Below is a small trained network, with its code and all its weights. Each question gives an input and a class and asks what happens when units are switched off, that is, made to give their printed mean instead of their output.

import numpy as np


def w(rows, s, z=0):
    codes = np.array(rows[::2]) - 128.0
    scale = np.full(codes.shape[1], s)
    scale[-1] = z or s
    return codes * scale


def norm(h):
    return h / np.sqrt((h * h).mean(-1, keepdims=True) + 1e-5)


def f(y):
    return y / 2 * (1 + np.tanh(0.7978845608 * (y + 0.044715 * y**3)))


def log_softmax(a):
    a = a - a.max(-1, keepdims=True)
    return a - np.log(np.exp(a).sum(-1, keepdims=True))


def net(x, mask):
    res = np.array(x, float).reshape(1, 6) / 4 @ E
    u = 0
    for l in range(4):
        y = f(norm(res) @ A[l][:, :-1].T + A[l][:, -1])
        res = res + np.where(mask[u : u + 10], y, B[l][:, -1]) @ B[l][:, :-1]
        u += 10
    return log_softmax(norm(res)[-1] @ U[:, :-1].T + U[:, -1])


A, B = {}, {}
E = w([
[137,254,208,80,119,147,86,180,137,102,165,127],'x0',
[161,140,98,70,144,135,158,104,187,92,117,114],'x1',
[107,95,122,70,106,134,42,169,153,141,62,147],'x2',
[137,167,92,87,77,173,138,80,124,243,138,97],'x3',
[130,85,112,110,60,105,140,148,162,113,221,127],'x4',
[59,96,157,128,177,112,82,53,181,138,176,68],'x5',
],0.0088)
A[0] = w([
[108,178,65,88,133,145,175,88,224,54,79,132,30],'L0N0',
[125,254,164,116,124,10,113,149,166,139,138,141,128],'L0N1',
[163,101,166,148,149,169,51,33,124,116,123,93,22],'L0N2',
[60,78,197,173,146,180,192,216,162,25,79,51,47],'L0N3',
[105,81,89,136,161,17,197,83,163,183,92,182,125],'L0N4',
[137,103,157,160,52,88,199,129,123,124,33,89,22],'L0N5',
[75,135,168,88,100,182,217,133,150,233,112,61,14],'L0N6',
[66,186,114,230,128,130,54,119,95,170,122,187,99],'L0N7',
[76,127,158,233,48,122,108,168,113,128,118,74,4],'L0N8',
[91,157,117,138,190,154,212,100,80,129,195,149,21],'L0N9',
],0.0072,0.0022)
B[0] = w([
[185,76,200,56,153,84,169,163,64,172,150,95,190],'L0N0',
[114,80,88,154,144,250,110,94,95,92,142,99,253],'L0N1',
[75,161,80,122,173,118,155,204,134,149,129,127,156],'L0N2',
[189,167,64,125,129,86,40,76,101,156,151,154,215],'L0N3',
[144,137,137,139,141,235,77,126,111,89,169,96,241],'L0N4',
[96,154,103,132,145,184,132,147,115,110,135,131,155],'L0N5',
[180,144,96,141,150,60,40,70,100,96,153,190,203],'L0N6',
[191,108,143,77,168,113,148,149,121,148,132,83,197],'L0N7',
[201,93,155,48,160,118,174,130,141,138,145,122,156],'L0N8',
[153,148,172,183,72,84,109,140,164,124,78,63,180],'L0N9',
],0.011,0.0042)
A[1] = w([
[140,57,83,154,131,97,153,108,138,145,104,135,100],'L1N0',
[114,110,150,144,171,64,142,132,148,54,122,168,93],'L1N1',
[99,169,106,122,97,110,200,181,131,125,104,182,42],'L1N2',
[99,84,126,74,107,101,61,167,138,139,84,141,103],'L1N3',
[81,74,179,101,78,131,74,135,158,154,41,135,94],'L1N4',
[70,71,131,118,1,76,151,163,173,95,226,147,20],'L1N5',
[65,123,140,139,169,79,127,139,172,111,149,150,103],'L1N6',
[89,95,203,195,116,118,94,168,51,203,161,169,56],'L1N7',
[83,125,161,132,141,110,98,92,194,143,145,96,73],'L1N8',
[113,183,179,205,109,68,210,98,148,114,137,118,4],'L1N9',
],0.0096,0.0026)
B[1] = w([
[109,130,172,99,99,182,100,110,92,104,155,109,171],'L1N0',
[136,143,127,114,79,74,73,93,77,171,135,147,162],'L1N1',
[132,146,88,115,116,144,143,163,78,124,121,129,141],'L1N2',
[153,149,137,178,78,115,160,129,189,93,121,75,231],'L1N3',
[131,161,120,146,93,112,132,131,157,103,114,74,177],'L1N4',
[198,156,89,122,247,179,90,118,142,150,112,142,254],'L1N5',
[84,131,117,124,146,110,135,128,114,136,148,132,138],'L1N6',
[148,108,115,47,124,111,158,118,133,98,128,108,164],'L1N7',
[87,143,83,115,114,109,185,213,95,146,155,140,192],'L1N8',
[143,138,155,185,99,125,159,120,167,124,143,102,166],'L1N9',
],0.014,0.0034)
A[2] = w([
[119,64,82,142,135,115,166,107,125,101,99,137,30],'L2N0',
[122,50,98,163,124,128,144,114,136,154,100,136,74],'L2N1',
[85,155,160,150,188,105,156,113,117,151,4,137,19],'L2N2',
[106,158,133,117,128,148,134,161,112,120,141,143,132],'L2N3',
[56,128,155,115,180,94,146,125,170,140,150,139,118],'L2N4',
[125,161,99,104,78,119,136,68,149,235,120,154,4],'L2N5',
[144,143,112,136,104,138,188,166,113,106,84,211,87],'L2N6',
[152,83,179,55,144,100,182,102,128,139,121,118,88],'L2N7',
[122,102,150,143,150,76,108,137,132,65,127,189,4],'L2N8',
[108,170,202,116,115,141,108,156,156,122,163,180,80],'L2N9',
],0.014,0.0018)
B[2] = w([
[129,173,174,87,86,162,99,80,116,158,178,76,133],'L2N0',
[118,216,179,91,89,189,130,129,78,82,153,113,149],'L2N1',
[205,146,65,102,217,186,116,134,218,127,174,187,211],'L2N2',
[97,75,132,159,117,159,119,98,122,142,155,122,178],'L2N3',
[163,59,74,152,39,157,169,155,57,205,96,117,176],'L2N4',
[98,163,168,126,155,10,48,122,77,95,124,147,245],'L2N5',
[51,77,80,145,124,90,144,130,125,218,185,46,254],'L2N6',
[173,87,164,100,129,104,96,203,166,117,152,102,235],'L2N7',
[121,190,180,75,126,37,67,73,83,187,169,127,189],'L2N8',
[142,123,138,93,137,187,117,41,75,111,87,56,155],'L2N9',
],0.012,0.003)
A[3] = w([
[160,115,166,213,127,85,227,70,148,110,123,123,20],'L3N0',
[74,107,85,111,103,98,174,166,71,182,121,152,245],'L3N1',
[151,102,186,8,169,85,204,148,124,105,135,105,56],'L3N2',
[123,131,113,147,98,68,81,77,84,87,121,233,63],'L3N3',
[54,140,187,114,131,225,129,125,99,58,139,130,13],'L3N4',
[131,104,103,136,124,144,88,141,125,109,179,151,251],'L3N5',
[118,146,103,99,168,153,122,123,191,171,118,191,77],'L3N6',
[94,130,96,125,72,108,108,138,216,115,28,120,98],'L3N7',
[134,114,111,118,206,163,144,99,192,148,91,245,48],'L3N8',
[101,110,136,142,147,76,79,154,117,105,78,166,91],'L3N9',
],0.013,0.0012)
B[3] = w([
[114,165,158,153,56,147,108,181,214,35,116,118,171],'L3N0',
[33,115,77,174,148,136,137,129,157,153,86,112,210],'L3N1',
[141,47,131,179,98,135,81,204,52,125,147,157,226],'L3N2',
[66,177,168,48,136,61,115,132,160,146,100,112,254],'L3N3',
[142,54,132,79,78,146,141,9,140,131,117,180,234],'L3N4',
[116,165,153,130,129,129,182,122,137,154,12,147,251],'L3N5',
[195,131,141,152,170,150,165,115,89,101,137,150,168],'L3N6',
[119,178,182,230,94,135,162,118,150,68,183,118,178],'L3N7',
[165,185,78,80,210,163,131,168,160,115,153,136,183],'L3N8',
[111,150,173,96,94,108,141,125,77,145,154,107,166],'L3N9',
],0.013,0.0061)
U = w([
[84,222,165,73,138,39,75,79,96,150,102,111,157],'0',
[119,103,145,86,92,215,127,8,108,113,108,128,146],'1',
[138,195,154,207,81,132,147,142,206,54,140,87,149],'2',
[184,189,72,105,250,166,137,156,139,146,122,148,150],'3',
[18,113,47,171,131,135,170,144,124,197,99,98,153],'4',
[156,69,158,119,114,110,92,190,76,128,147,119,138],'5',
[99,115,140,124,125,108,162,126,184,117,105,220,93],'6',
[81,131,161,134,139,101,221,121,134,120,148,231,4],'7',
],0.012,0.0043)

Each question gives the input, the list of numbers given to net, and the class t.
The units are the neurons (one row each of A and B). Each row of codes is followed by its name. A weight is (code - 128) times the scale printed after its matrix; where a second scale follows, it is the last column's (A, B and U).
mask holds one flag per neuron, layer by layer. A switched-off neuron (its flag False) gives its mean, the last column of its row in B, instead of its output. The means were averaged over made-up inputs and are rounded, as every weight is.
A unit's drop is (log p(t) with every unit on - log p(t) with that unit switched off) / (log p(t) with every unit on - log p(t) with every unit switched off).
The circuit of an input: a set's keep is (log p(t) with only the set's units on - log p(t) with every unit switched off) / (log p(t) with every unit on - log p(t) with every unit switched off). Starting from the 12 units with the biggest drops (on a tie, the unit counted first), units are removed one at a time, each time the one whose removal leaves the highest keep (on an exact tie, the one counted first), for as long as the keep stays at least 0.8.
circuit, biggest first: the units of the circuit, biggest drop first
most important unit: the unit with the biggest drop
top k neurons: the k neurons with the biggest drops, biggest first
k most important neurons of layer l: the k neurons of layer l with the biggest drops, biggest first
input [-4,1,-6,-6,-6,-6], class 0: most important unit => L0N3
input [-2,4,5,-5,6,1], class 3: top 3 neurons => (L1N5 L0N6 L2N5)
input [0,4,6,-6,5,-2], class 0: top 2 neurons => (L0N3 L1N1)
input [-8,4,8,-8,2,7], class 0: top 3 neurons => (L0N1 L1N1 L0N3)
input [-1,5,4,-1,1,3], class 5: circuit, biggest first => (L0N0 L3N2)
input [-1,5,7,6,-4,-8], class 4: 2 most important neurons of layer 0 => (L0N9 L0N3)
input [2,4,8,3,-8,7], class 2: top 2 neurons => (L1N3 L1N4)
input [-8,8,-4,8,-3,-8], class 0: top 4 neurons => (L0N1 L2N5 L0N6 L0N7)
input [7,-3,-1,2,3,7], class 1: top 2 neurons => (L0N1 L3N4)
input [7,1,-7,4,5,4], class 1: top 3 neurons => (L0N1 L3N4 L1N3)
input [-6,7,-5,7,-5,5], class 0: top 3 neurons => (L0N6 L0N1 L0N7)
input [-4,5,-8,5,8,-1], class 2: top 4 neurons => (L0N9 L1N9 L3N0 L2N2)
input [8,4,-6,6,8,1], class 1: 2 most important neurons of layer 0 => (L0N1 L0N3)
input [2,-2,-6,-1,-8,2], class 3: circuit, biggest first => (L2N2)
input [-6,6,-8,1,-5,-5], class 2: top 2 neurons => (L0N9 L0N1)
input [-8,3,-5,8,8,-7], class 0: top 2 neurons => (L2N5 L0N1)
input [2,-6,3,-7,2,-6], class 0: top 3 neurons => (L0N3 L2N8 L0N0)
input [0,7,7,2,5,-2], class 2: top 3 neurons => (L1N3 L1N4 L3N7)
input [7,8,-4,7,-4,-2], class 5: 2 most important neurons of layer 0 => (L0N0 L0N3)
input [-2,-3,1,-5,8,-2], class 3: circuit, biggest first => (L1N5)
input [4,-6,6,7,8,-5], class 3: 3 most important neurons of layer 1 => (L1N5 L1N1 L1N7)
input [0,1,-6,-5,-6,7], class 4: 2 most important neurons of layer 1 => (L1N8 L1N6)
input [1,4,8,1,7,-8], class 2: 2 most important neurons of layer 1 => (L1N3 L1N4)
input [-7,8,5,-1,-7,-2], class 5: 2 most important neurons of layer 2 => (L2N7 L2N3)
input [-8,-8,-7,1,7,-2], class 1: 2 most important neurons of layer 0 => (L0N0 L0N4)
input [7,-6,8,1,6,4], class 2: 2 most important neurons of layer 1 => (L1N3 L1N4)
